Below are the code and all the weights of a small trained network. Each question names an input and a class and asks about switching units off, where a switched-off unit gives its printed mean instead of its output.

import numpy as np


def w(rows, s, z=0):
    codes = np.array(rows[::2]) - 128.0
    scale = np.full(codes.shape[1], s)
    scale[-1] = z or s
    return codes * scale


def f(y):
    return y / 2 * (1 + np.tanh(0.7978845608 * (y + 0.044715 * y**3)))


def log_softmax(a):
    a = a - a.max(-1, keepdims=True)
    return a - np.log(np.exp(a).sum(-1, keepdims=True))


def net(x, mask):
    res = np.array(x, float).reshape(1, 7) / 4 @ E
    y = f(res @ A[0][:, :-1].T + A[0][:, -1])
    res = res + np.where(mask, y, B[0][:, -1]) @ B[0][:, :-1]
    return log_softmax(res[-1] @ U[:, :-1].T + U[:, -1])


A, B = {}, {}
E = w([
[218,192,219,94,94,82,50],'x0',
[133,123,127,130,129,122,129],'x1',
[137,147,128,146,139,118,138],'x2',
[124,145,123,130,135,131,128],'x3',
[46,51,249,196,173,58,73],'x4',
[137,126,134,131,138,134,129],'x5',
[151,116,107,217,47,189,64],'x6',
],0.014)
A[0] = w([
[237,174,56,81,111,167,95,194],'n1',
[120,109,82,249,89,176,81,228],'n2',
[182,124,84,72,79,135,155,242],'n3',
[158,157,150,162,79,142,32,139],'n4',
[124,136,145,48,167,82,179,213],'n5',
[149,119,192,59,156,75,173,158],'n6',
[199,184,179,85,94,79,49,180],'n7',
[192,124,56,100,127,154,215,255],'n8',
[72,81,138,131,178,100,234,248],'n9',
],0.014,0.0076)
B[0] = w([
[220,218,130,114,88,171,173,253],'n1',
[68,94,142,183,69,229,184,253],'n2',
[191,220,137,76,146,183,149,218],'n3',
[210,94,207,182,66,130,181,213],'n4',
[173,171,42,55,193,46,74,211],'n5',
[80,183,152,86,141,47,49,204],'n6',
[221,179,203,138,150,59,94,244],'n7',
[115,204,40,52,100,200,149,241],'n8',
[10,121,89,141,206,114,121,242],'n9',
],0.012,0.023)
U = w([
[98,150,8,39,162,151,196,94],'0',
[101,133,48,153,17,238,183,97],'1',
[206,182,89,63,153,83,120,105],'2',
[200,167,148,175,70,182,175,187],'3',
[32,91,92,141,215,83,165,252],'4',
[46,33,115,249,69,181,135,21],'5',
[112,130,206,133,169,49,42,34],'6',
[167,48,215,245,73,74,153,2],'7',
],0.013,0.0064)

Each question gives the input, the list of numbers given to net, and the class t.
The units are the neurons (one row each of A and B). Each row of codes is followed by its name. A weight is (code - 128) times the scale printed after its matrix; where a second scale follows, it is the last column's (A, B and U).
mask holds one flag per neuron, in row order. A switched-off neuron (its flag False) gives its mean, the last column of its row in B, instead of its output. The means were averaged over made-up inputs and are rounded, as every weight is.
A unit's drop is (log p(t) with every unit on - log p(t) with that unit switched off) / (log p(t) with every unit on - log p(t) with every unit switched off).
The circuit of an input: a set's keep is (log p(t) with only the set's units on - log p(t) with every unit switched off) / (log p(t) with every unit on - log p(t) with every unit switched off). Starting from all 9 units, units are removed one at a time, each time the one whose removal leaves the highest keep (on an exact tie, the one counted first), for as long as the keep stays at least 0.8.
units of the circuit, in order: the units of the circuit, biggest drop first
top k neurons: the k neurons with the biggest drops, biggest first
drop of u: that unit's drop, to one decimal
input [-1,-3,-8,4,0,6,1], class 1: units of the circuit, in order	n7
input [1,-7,0,7,6,5,7], class 7: units of the circuit, in order	n4, n8
input [-6,-1,8,5,-1,-5,2], class 1: top 2 neurons	n5, n2
input [5,5,-2,5,8,-5,1], class 7: top 2 neurons	n4, n5
input [-1,5,2,2,5,3,-5], class 4: top 2 neurons	n9, n7
input [-6,3,5,-5,5,-2,1], class 5: top 2 neurons	n5, n2
input [-2,0,-7,-8,2,-5,4], class 5: top 2 neurons	n8, n1
input [-2,-6,-1,4,6,-6,0], class 4: top 2 neurons	n4, n9
input [0,0,-5,-3,7,-6,-4], class 4: top 2 neurons	n7, n9
input [-1,1,-2,-2,-6,8,3], class 1: top 2 neurons	n8, n7
input [0,-6,-5,-1,-3,4,-7], class 0: top 2 neurons	n7, n8
input [0,2,4,-1,-5,-8,7], class 1: top 3 neurons	n2, n7, n8
input [0,-1,3,-8,2,0,6], class 5: top 2 neurons	n2, n7
input [-1,3,-3,-2,7,-4,-7], class 4: units of the circuit, in order	n9
input [-8,-4,6,-5,3,-8,-4], class 4: drop of n9	0.0
input [5,-4,8,8,3,-5,1], class 7: drop of n5	0.1
input [-5,-2,-7,5,3,-2,1], class 5: drop of n5	0.2
input [5,-7,-7,0,-8,7,1], class 3: top 2 neurons	n1, n5
